Below is a small trained network, with its code and all its weights. Each question gives an input and a class and asks what happens when units are switched off, that is, made to give their printed mean instead of their output.

import numpy as np


def w(rows, s, z=0):
    codes = np.array(rows[::2]) - 128.0
    scale = np.full(codes.shape[1], s)
    scale[-1] = z or s
    return codes * scale


def norm(h):
    return h / np.sqrt((h * h).mean(-1, keepdims=True) + 1e-5)


def f(y):
    return np.maximum(y, 0)


def log_softmax(a):
    a = a - a.max(-1, keepdims=True)
    return a - np.log(np.exp(a).sum(-1, keepdims=True))


def net(x, mask):
    res = np.array(x, float).reshape(1, 7) / 4 @ E
    u = 0
    for l in range(4):
        y = f(norm(res) @ A[l][:, :-1].T + A[l][:, -1])
        res = res + np.where(mask[u : u + 3], y, B[l][:, -1]) @ B[l][:, :-1]
        u += 3
    return log_softmax(norm(res)[-1] @ U[:, :-1].T + U[:, -1])


A, B = {}, {}
E = w([
[196,134,163,179,190,123,83,140,66],'x0',
[112,130,138,126,121,136,93,127,134],'x1',
[161,99,165,59,132,135,134,177,137],'x2',
[122,143,129,118,141,141,113,114,137],'x3',
[120,133,136,127,126,131,110,131,129],'x4',
[67,148,154,87,147,132,169,71,11],'x5',
[100,44,110,123,156,98,133,131,137],'x6',
],0.013)
A[0] = w([
[175,233,205,168,54,177,185,106,128,96],'L0N1',
[54,190,58,254,149,60,107,33,135,70],'L0N2',
[160,109,128,209,142,190,97,125,85,3],'L0N3',
],0.0075,0.0034)
B[0] = w([
[127,2,192,118,158,82,103,27,221,214],'L0N1',
[107,92,223,200,148,141,208,162,181,254],'L0N2',
[143,114,33,83,162,200,209,211,121,171],'L0N3',
],0.0092,0.0058)
A[1] = w([
[145,71,203,102,178,107,163,150,152,213],'L1N1',
[203,180,90,194,238,196,49,188,8,3],'L1N2',
[191,156,152,1,140,142,154,202,117,40],'L1N3',
],0.0095,0.0032)
B[1] = w([
[192,30,163,162,179,160,99,117,84,247],'L1N1',
[245,121,53,89,50,164,227,143,239,191],'L1N2',
[112,74,161,227,171,214,108,245,120,179],'L1N3',
],0.012,0.011)
A[2] = w([
[128,123,129,74,210,140,109,59,2,23],'L2N1',
[183,125,84,202,191,115,87,155,151,249],'L2N2',
[133,209,108,218,150,63,175,114,136,164],'L2N3',
],0.0088,0.0013)
B[2] = w([
[122,105,90,155,61,98,92,101,117,165],'L2N1',
[150,163,119,94,105,116,54,89,101,254],'L2N2',
[144,250,154,167,148,155,87,168,119,150],'L2N3',
],0.018,0.0084)
A[3] = w([
[84,140,177,9,67,119,235,163,182,125],'L3N1',
[133,125,168,95,114,137,171,63,1,57],'L3N2',
[98,176,100,116,143,191,155,141,111,2],'L3N3',
],0.0098,0.0056)
B[3] = w([
[247,39,99,135,112,185,185,137,103,253],'L3N1',
[163,223,78,114,98,55,68,105,166,243],'L3N2',
[160,148,172,23,121,178,76,128,130,130],'L3N3',
],0.014,0.0026)
U = w([
[153,99,118,168,90,159,80,116,87,165],'0',
[111,175,203,210,210,197,96,217,49,244],'1',
[182,143,47,58,93,197,223,171,156,4],'2',
[150,202,42,87,56,78,2,169,108,48],'3',
[132,91,154,100,172,81,56,95,106,36],'4',
],0.009,0.0032)

Each question gives the input, the list of numbers given to net, and the class t.
The units are the neurons (one row each of A and B). Each row of codes is followed by its name. A weight is (code - 128) times the scale printed after its matrix; where a second scale follows, it is the last column's (A, B and U).
mask holds one flag per neuron, layer by layer. A switched-off neuron (its flag False) gives its mean, the last column of its row in B, instead of its output. The means were averaged over made-up inputs and are rounded, as every weight is.
A unit's drop is (log p(t) with every unit on - log p(t) with that unit switched off) / (log p(t) with every unit on - log p(t) with every unit switched off).
The circuit of an input: a set's keep is (log p(t) with only the set's units on - log p(t) with every unit switched off) / (log p(t) with every unit on - log p(t) with every unit switched off). Starting from all 12 units, units are removed one at a time, each time the one whose removal leaves the highest keep (on an exact tie, the one counted first), for as long as the keep stays at least 0.8.
circuit, biggest first: the units of the circuit, biggest drop first
k most important neurons: the k neurons with the biggest drops, biggest first
top k neurons in layer l: the k neurons of layer l with the biggest drops, biggest first
input [7,4,-4,7,4,3,1], class 2: circuit, biggest first => [L1N2]
input [5,-1,-5,-8,5,0,-6], class 4: circuit, biggest first => [L0N1, L1N3]
input [8,-4,-1,-3,3,5,-8], class 2: 2 most important neurons => [L1N2, L0N3]
input [-6,-2,-6,2,-3,6,-4], class 1: 4 most important neurons => [L1N2, L0N2, L2N3, L2N2]
input [-2,-6,2,-3,2,-2,-3], class 4: 2 most important neurons => [L0N1, L1N2]
input [-8,7,-8,4,2,-8,-3], class 1: circuit, biggest first => [L1N2, L0N2, L2N1]
input [-6,-5,7,3,4,-3,-7], class 1: 2 most important neurons => [L1N3, L1N2]
input [8,-6,-5,2,2,0,2], class 2: 2 most important neurons => [L1N2, L0N3]
input [-5,3,-3,-1,1,-6,1], class 3: circuit, biggest first => [L1N2, L0N1, L1N1]
input [-5,-7,-3,-3,-5,-6,3], class 3: 3 most important neurons => [L1N2, L0N1, L1N1]
input [-6,1,7,-7,-4,6,-8], class 4: 3 most important neurons => [L0N1, L1N2, L0N3]
input [3,6,-4,5,0,2,-8], class 4: top 2 neurons in layer 1 => [L1N3, L1N2]
input [-1,0,-5,-1,3,6,3], class 3: 4 most important neurons => [L3N2, L1N3, L0N1, L2N1]
input [-4,6,4,4,-2,8,3], class 3: most important neuron => [L3N2]
input [-2,-1,2,1,-3,-3,5], class 4: circuit, biggest first => [L1N2, L1N3]
input [1,-7,-7,-3,-5,-5,-6], class 1: top 2 neurons in layer 2 => [L2N3, L2N1]
input [4,-3,-7,-7,1,2,5], class 1: 3 most important neurons => [L0N2, L0N1, L2N3]
input [-3,3,0,-3,1,-8,3], class 3: 2 most important neurons => [L0N2, L0N1]
input [6,8,-2,2,2,-4,-1], class 2: circuit, biggest first => [L1N2, L0N3]
input [5,-6,-3,-2,-1,8,5], class 3: circuit, biggest first => [L3N2]
input [-7,5,-3,2,3,-3,3], class 2: 4 most important neurons => [L1N1, L2N2, L0N1, L3N1]
input [-7,-6,8,2,3,4,-7], class 1: 2 most important neurons => [L1N3, L1N2]
input [0,0,-5,-2,3,4,-8], class 4: top 2 neurons in layer 1 => [L1N3, L1N2]
input [-1,-3,6,1,5,8,2], class 3: 4 most important neurons => [L2N1, L3N2, L0N2, L0N3]
input [-1,8,0,-3,4,6,-7], class 4: top 2 neurons in layer 2 => [L2N2, L2N3]
input [4,-7,-8,-8,0,0,7], class 1: 2 most important neurons => [L0N2, L2N3]
input [-6,-8,7,4,5,5,-2], class 1: circuit, biggest first => [L1N3]
input [-5,-2,-6,8,-4,5,-5], class 1: top 2 neurons in layer 1 => [L1N2, L1N1]
input [7,-4,6,-5,-6,8,5], class 3: top 2 neurons in layer 0 => [L0N2, L0N3]
